Each row was made from one path, in order. Every step used is in the known rows, and no mark comes twice. Write each row's path.
Known rows
bugudug > pelobin > tipo > tofut > zumog > gasume: [ 404  288  -28 -263  345  168  -43   22  176  356 -190  240 -475   48
 -100   83  333  397   18   81 -173 -144 -645 -183 -255    7  -10  112
 -317 -401 -273  208  265  457    9  -47 -243 -273 -110  -77   28]
diro > dupi > nipiv > zumog > gasume: [ 294  178   19 -101  392  131   19 -251   -5   84 -101  261 -489  -69
   95  135   44   13   55 -172  -37  -61 -409 -141 -182  -10  373  410
   75 -329 -512   73   40  175   20  148 -108 -125  -93  -78  177]
zumog > gasume > bugudug > tipo > diro: [ 491  353   38   15  354   99 -184  -56  256  221   49   21 -325  233
  -35  -20  179 -166   52 -120 -173 -177 -364 -109 -180   93 -190  261
 -129 -169 -175  210  -63  278  180   63 -276  -40  160 -101  -44]
zumog > nipiv > diro > dupi > pelobin > bugudug > tipo: [ 346  111  345   41  241   16 -171 -215  184   -9   89  158 -325   89
  193  137   88 -138 -177 -303  -11  208 -272   66 -231 -206  201  143
  290 -165 -144  278  279  328   82  328 -297  121  147  -98  205]
tipo > diro > nipiv > dupi > pelobin > bugudug > tofut > zumog: [ 182  161  190 -255  450   52   -1  -53  200   59   -4  192 -314  114
  -55  153  114  178   22 -253  -57   60 -399  -41 -116 -199 -259  112
   55 -414 -308  124  532  605   28  158 -477 -251  311  -49 -151]
diro > nipiv > dupi > pelobin: [ 195  105  282 -245  254   44   28 -192  314   73  -79  219 -133  -35
  -77  244   30   69   96 -183 -118   30 -522 -174 -219  -51  -26  152
    9 -346 -313  250  375  582   29   94 -226  -60  129  -86   52]
zumog > gasume > pelobin > dupi > diro > nipiv: [ 406  200  191 -282  281    1   66  -37  154   11 -299  213 -169  162
   28  128 -111  -96   -6 -273 -172 -272 -310 -142 -434  -52  -39   25
   21 -299 -189  116  138  434  -51  119 -137  -19 -253 -261 -224]
zumog > nipiv > dupi > diro > gasume > pelobin > bugudug: [ 338  -48  204   -6  307 -162 -100 -221   72  -75 -175  225 -165  100
   29  223   -8  166  -42 -301  -55  -85 -299 -267 -252 -170  -47  172
 -144 -272 -258  -25   66  501  168   -7 -199  314   84 -279 -130]
diro > dupi > nipiv > zumog > gasume > pelobin: [ 329  119  -18 -105  268   67 -106 -217  -17   27   -2  317 -362  -42
   58  180   30 -187  138 -141  -67  -82 -414 -248 -172   22  351  272
  -62 -144 -521   78  -17  263   57  107 -102 -154  -93  -58  135]
diro > gasume > bugudug > pelobin: [ 463  -55  142   16  153  104  -79 -179   31  351  -13  255 -256   -4
  -97  178   43   -8   79   56 -200 -205 -567 -277 -165   24   37  158
 -365  -50 -184  388  146  552  252 -393 -196   82    8 -191   73]
gasume > nipiv > diro > dupi: [ 253  -14  131 -101  174   91 -110 -189   20  204   67  304  -57 -199
  -16  126  111  -54    8 -111 -167 -162 -225 -146 -125  171  200  296
   47 -245 -475  142  262  295   26   54 -192  -42  138 -204   69]
nipiv > pelobin > dupi > diro > gasume > bugudug: [ 295 -206  306  -70  353 -107   26 -262  -21  117 -345  231 -287   14
   36  142  -38  192    0 -159 -186 -236 -241  -36 -433   31  137  192
  -17 -411  -33  223  214  439   48 -225 -197   45   83 -183 -171]
zumog > nipiv > gasume > pelobin > tipo > tofut: [ 416  341   61 -120  336   22  -13 -157   50   92 -233  212 -200   -4
  -30  165  129  179  -64 -145  -93   -7 -385 -192 -409  -29   96   93
 -204 -396 -354   75   -1  327  210    7 -293  -18  -37 -220   58]
gasume > pelobin > tipo > diro: [ 390  301   52 -176  160  -89 -148  -28  185  179 -183  135 -110  146
 -245  138  168   -1  -27 -116 -283  -66 -267 -155 -190  102 -195   82
 -165 -245 -148   94  262  586  192  -74 -465  -23  -73 -170  -68]
tipo > pelobin > bugudug > tofut > gasume > nipiv: [ 567  101  -11  -42  293  229 -184 -151  -88  207 -123  227 -317  154
   53   24  152   45  -66 -165  -44 -178 -332 -101 -240  103   58  258
 -229 -215 -491  329   38  600  258   69 -330  -49  116 -208  -80]
tipo > gasume > nipiv > dupi > pelobin: [ 183   94  158  -58  139   29 -199 -118  145   57   80  350  -98   69
  -74   34   84   93   99 -187  -53 -167 -478  -45 -255   79  -88  270
 -153 -325 -401  251   98  535  123    3 -284 -330  225  -54  -89]
tipo > diro > nipiv > zumog > gasume: [ 328  390   82 -223  494   53  135  -31  107   91  -14   25 -401   10
 -143  174   41   92   80 -225 -177    8 -334  -97 -160   -9   46  110
  218 -270 -486  -63  160  245   57  188 -198   44   43  -46  158]
gasume > nipiv > dupi > pelobin > bugudug > tofut: [ 347  -50  190    1  243  142 -216 -236  160  164    2  324 -169  151
   61   96  -56   47  -70 -269  -68 -127 -439 -218 -238   18 -220  353
 -189 -504 -223  358  126  443  211  203 -315 -274  139 -153 -275]
pelobin > diro > nipiv > dupi: [ 219  -73  296 -240  390   18  111 -165  270   75 -165  147 -164 -242
  -93  314  130  269  -14 -279 -159  -90 -537 -156 -244  -72   29  137
   84 -449 -229  -68  386  401  -32  -56 -254   79  104 -233  -40]
tipo > pelobin > dupi > diro > gasume > bugudug: [ 402  -44  205    5  296 -110   37 -321   25   40 -448  159 -263  133
  -53   34  -11   27  -75 -164 -169 -264 -157   69 -516  -16  148  160
  -83 -261 -197  180   79  547   57 -257 -300   -5   93 -225   13]
tipo > pelobin > nipiv > zumog > gasume > bugudug: [ 433  219  106   46  402  120 -168 -282   61   90  -97  148 -549   36
   -8   83   33  -23  -11 -202   18  -67 -373  -93 -477  168  137  307
 -194 -308 -449  153 -241  231  168  104 -163 -143   68   79   81]
diro > dupi > nipiv > zumog: [ 284   58  101  -62  334   66  -14 -347    3   88 -161  356 -409 -228
    8  194   73   75  -10 -135  -46   32 -321 -107 -101  -18  392  330
   50 -276 -373  158  244  312   27   46 -264 -124  -72  -74  176]
pelobin > diro > gasume > bugudug > tipo > tofut: [ 499 -165  205  -27  375  -17  -57 -273  303   62  -80  198 -352  -24
  105  191  234   78  -52 -102 -184 -304 -398   22 -260 -132  199   39
 -134 -188  151   -6  203  359   39 -340 -312  -72  241 -329   95]
tipo > diro > dupi > nipiv > pelobin > bugudug: [ 219   13   73 -139  358  -19  -74 -171   71   92 -185  137 -411   72
  -92   44   48    8  -67 -233  -87   28 -286  -36 -124 -193  -36  538
  180 -261 -413  -89  218  422  166   76 -423   60   99  -43   27]
tipo > gasume > bugudug > pelobin: [ 359  128  110   55  161  133 -105  -37   66  374  -22  315 -318   57
 -133   35   99  -23   86    5  -51 -172 -650 -138 -161   16 -111  240
 -346 -107 -198  429   44  484  209 -352 -325 -100   35  -49  -33]
tipo > tofut > zumog > gasume > nipiv > diro > dupi > pelobin > bugudug: [ 191  126   38 -196  281  123 -157 -152   76   45  199  363 -361  186
  168  -23  205  -58   28 -126  -83 -142 -249   21 -269  -64  170  406
   35 -412 -560  -21  302  334 -142  242 -281 -332  254 -182  -25]
dupi > nipiv > pelobin > diro > gasume: [ 317 -177  233 -204  283   -7  -40 -111   37  -27 -173  226 -400  -77
   59  288   76  318   32 -244 -205 -193 -450  -39 -316  -43  263  305
   85 -430  -43 -112  275  514   89 -175 -170   45   18 -207   53]
tipo > diro > nipiv > gasume > pelobin: [ 410  341   83 -227  304    1   45  -13   15   57  -33  163  -49  -46
 -184  167   41  -45  150 -173 -162  -15 -360 -198 -220  -39  -49   31
   37  -49 -409   77  169  555  223  -89 -343   51   65 -203   77]
dupi > diro > gasume > pelobin: [ 450   55  142 -135  172  -91  -56 -103   77   61 -226  399 -134  109
    5  238   46   97  137  -81 -156 -227 -308 -219 -188   17   77   78
 -171 -138   12  185  197  707   86 -252 -199   50  -69 -323    9]
bugudug > pelobin > dupi > nipiv > zumog: [ 448   23  199  -37  219   63 -124 -227  -38  119 -264  261 -475 -206
 -174  146  -37  220 -178 -169 -153    5 -434 -124 -329  -21  249  141
  -51 -273  -77  434  233  325  132   77 -295 -150 -305   43    3]
tipo > tofut > zumog > nipiv > diro > gasume: [ 237  238   59 -264  368   65   48  -78   64   23  -15  243 -384  -97
  -23  219  303  409   50  -18 -145  -83 -234  -68 -222  -21  348  145
    3 -370 -378  -76  375  357 -147  -52 -196  101  281 -165  208]
zumog > nipiv > gasume > pelobin: [ 458  382   73  -20  241  126  -60 -114  -74  118  -77  277 -133  -26
  -66  191   60   70   55 -130  -73   57 -448 -324 -352   70  136  207
 -163 -236 -395  285  -89  418  229    8 -227  131  -84 -181   11]
bugudug > tofut > pelobin > dupi > nipiv > zumog > gasume: [ 361   93   31 -158  389  277  -57  -99  -31  162 -144  226 -553  -59
  190  164  -37  166  -80 -255  -66  -65 -406 -146 -507   77  315  279
   86 -360 -375  346   17  223   71  181 -165 -327  -45   36 -168]
gasume > bugudug > tofut > pelobin > diro > nipiv > dupi: [ 139 -329  284 -142  412  174  -18 -117  206  263   55  218 -183 -280
  163  366   99   62   19 -259  -62 -106 -594 -208 -270   30  -34  120
  -93 -338 -379  107  307  391   86 -160 -254 -194  453 -123 -264]
zumog > gasume > bugudug > tofut > pelobin > diro: [ 312  -14   93  -55  343  326  -82   34  100  371   48  250 -395  124
  258  224  116  -20   34 -174  -75 -204 -603 -205 -397  138    2  374
 -148 -411 -253  207   -9  311  103 -146 -209 -261  215 -177 -291]
diro > gasume > zumog > nipiv > dupi > pelobin: [ 182   72  280  -48  262  -95 -156 -247   -5 -100   59  279 -144   28
  -49  313  115   21   34 -230 -222   -8 -441 -186 -249  -34  125   95
 -163 -165 -262  202  100  533  172  -16 -175  104  150 -105   55]
tipo > diro > dupi > pelobin > nipiv: [ 231  210  190 -168  193   24 -120 -104  183   31 -128  273 -349  206
  -82  112   -2 -101 -130 -173   50   -2 -288   53 -238 -141  -77  244
  126 -167 -185  120  242  524  139   61 -414 -314   36  -40  150]

Write each row's path
[ 428  -52  157  -97  276  -24 -219 -251  248  -50   47  189 -360  -66
  212  106  155  -61   49 -149 -150 -322 -193   12 -168  -30  239  205
 -125 -188    7   60  237  282   64  -97 -179  -34  340 -212  160] : dupi > nipiv > diro > gasume > bugudug > tipo > tofut
[ 334  150  202   43  440   60  -38 -144 -174  142 -298  383 -444  -83
  -18   31  113  357 -153  -85   47  -56 -377  -30 -441 -116   67  120
 -254 -469 -216  330  148  267   56  -20 -337 -309   52  -79 -188] : tipo > tofut > zumog > nipiv > gasume > bugudug > pelobin > dupi > diro
[ 206   47   79 -127  433   21 -166  -73 -278  119  -48  311 -225 -186
  192  185  183  -42  -64 -309 -106  -20 -329   -9 -225  -18   96  146
    5  -53 -418  166  162  492  380 -113 -428 -369  193 -128  -57] : bugudug > tofut > pelobin > tipo > diro > dupi > nipiv > gasume > zumog
[ 326  150  148 -108  477   13  -89 -109  349  104  121 -105 -190   -9
  -49   67  137 -147  106 -244 -148 -172 -434 -149 -133  -12 -244   80
  -43 -150 -445   23   54  219  153  149 -160   19  379  -53  -20] : zumog > gasume > bugudug > tipo > diro > nipiv > dupi
[ 343   73  165  -62  134  139 -216  -51   -7  164  -37  106 -397   82
   33  -10  -71 -170  -55 -235 -184 -292 -411 -145 -432   83   24  404
 -131 -408 -198  311   68  122  121  101 -111  -69  -65  -61 -166] : zumog > gasume > bugudug > pelobin > dupi > nipiv > diro
[ 294  185   70  -90  262  149 -279 -194   93   88  156  319 -256  177
   45    1  183  149   52 -187 -137 -101 -427 -189 -340   96 -102  453
 -259 -538 -532  208  173  540   27  273 -278 -221   89 -148 -367] : tofut > zumog > gasume > nipiv > dupi > pelobin > bugudug
[ 347  -94   88 -108  298  183 -119 -132 -187  208   87  291 -251  -47
  255  106  147  -32  -38 -207    1 -206 -235 -109  -71   62  243  256
   44 -251 -445  254  327  317  126   75 -232    4  228 -317  -66] : pelobin > bugudug > tofut > gasume > nipiv > diro > dupi
[  98  170  281 -120  196  -15 -207  -89 -251  -62  181  350 -255   23
  152  282  285 -207   35 -210  -68  111 -281    2 -111   46  410   90
   78  -79 -347  325  359  456   63  147 -212   78  208  -99  164] : tofut > gasume > zumog > nipiv > diro > dupi > pelobin
[ 348  161  184 -272  481 -138   59 -111  202  -18 -237  238 -358   13
  116  249   42  125   41 -257 -110 -133 -299  -67 -237  -53   67 -141
  -32 -425 -206 -122  224  297  -16  182 -126 -194  -59 -164   41] : dupi > diro > nipiv > zumog > gasume > pelobin > tipo > tofut
[ 336  101  264  -36  516  -50  112 -286   22  -12 -312   69 -420   17
   15   66  -84  -51  -47 -327 -107 -106 -211   91 -512    8  169   53
   93 -389 -455   79   19  226  -21  169 -163 -106   61  -33   -1] : tipo > pelobin > dupi > diro > nipiv > zumog > gasume > bugudug
[ 351  170  165 -105  219  219 -330   47  -13  250  176  299 -479  -49
   66  107  177   98   56  -84  -17 -188 -507 -203 -310  201  -40  260
 -323 -338 -201  331  181  315   84   35 -120 -182   44   12 -174] : tofut > zumog > gasume > bugudug > pelobin > nipiv > diro
[ 453  -40  209    9  438   25 -121 -263  109  134 -274  310 -301 -150
  225   34  173  201 -105 -152   18  -55 -282   25 -557  -43  184  111
  -34 -152  -39  459  102  402  106 -121 -395 -308  269 -153 -180] : nipiv > gasume > bugudug > tipo > tofut > pelobin > dupi > diro
[ 371  244  102  -98  280  159 -182    3  -21  136   80  321 -308   37
   68  209  165  103  -13 -186  -76   30 -297 -237 -195   52   38  167
 -135 -404 -215  229  275  387    8  165 -327   69   90 -120 -231] : gasume > pelobin > bugudug > tofut > zumog > nipiv > diro
[ 253 -110  341    3  379  -81   15 -230  -72   48 -300  173 -331   44
   57  170  -92  165 -116 -236 -136 -153 -190  -17 -460   -8  121  166
   -9 -472 -193  118   96  301   89  -30 -134  144   82 -131 -164] : zumog > nipiv > pelobin > dupi > diro > gasume > bugudug
[ 363  270   95 -249  377  -47   73  -69   63  -27  -64   -1 -269   26
 -234  149  -48 -116   -1 -260 -262  -56 -248 -109 -365  -36   98 -103
  192 -123 -448  -26  129  245   30  155 -254   -6  -70  -36   -2] : tipo > diro > nipiv > zumog > gasume > pelobin > dupi
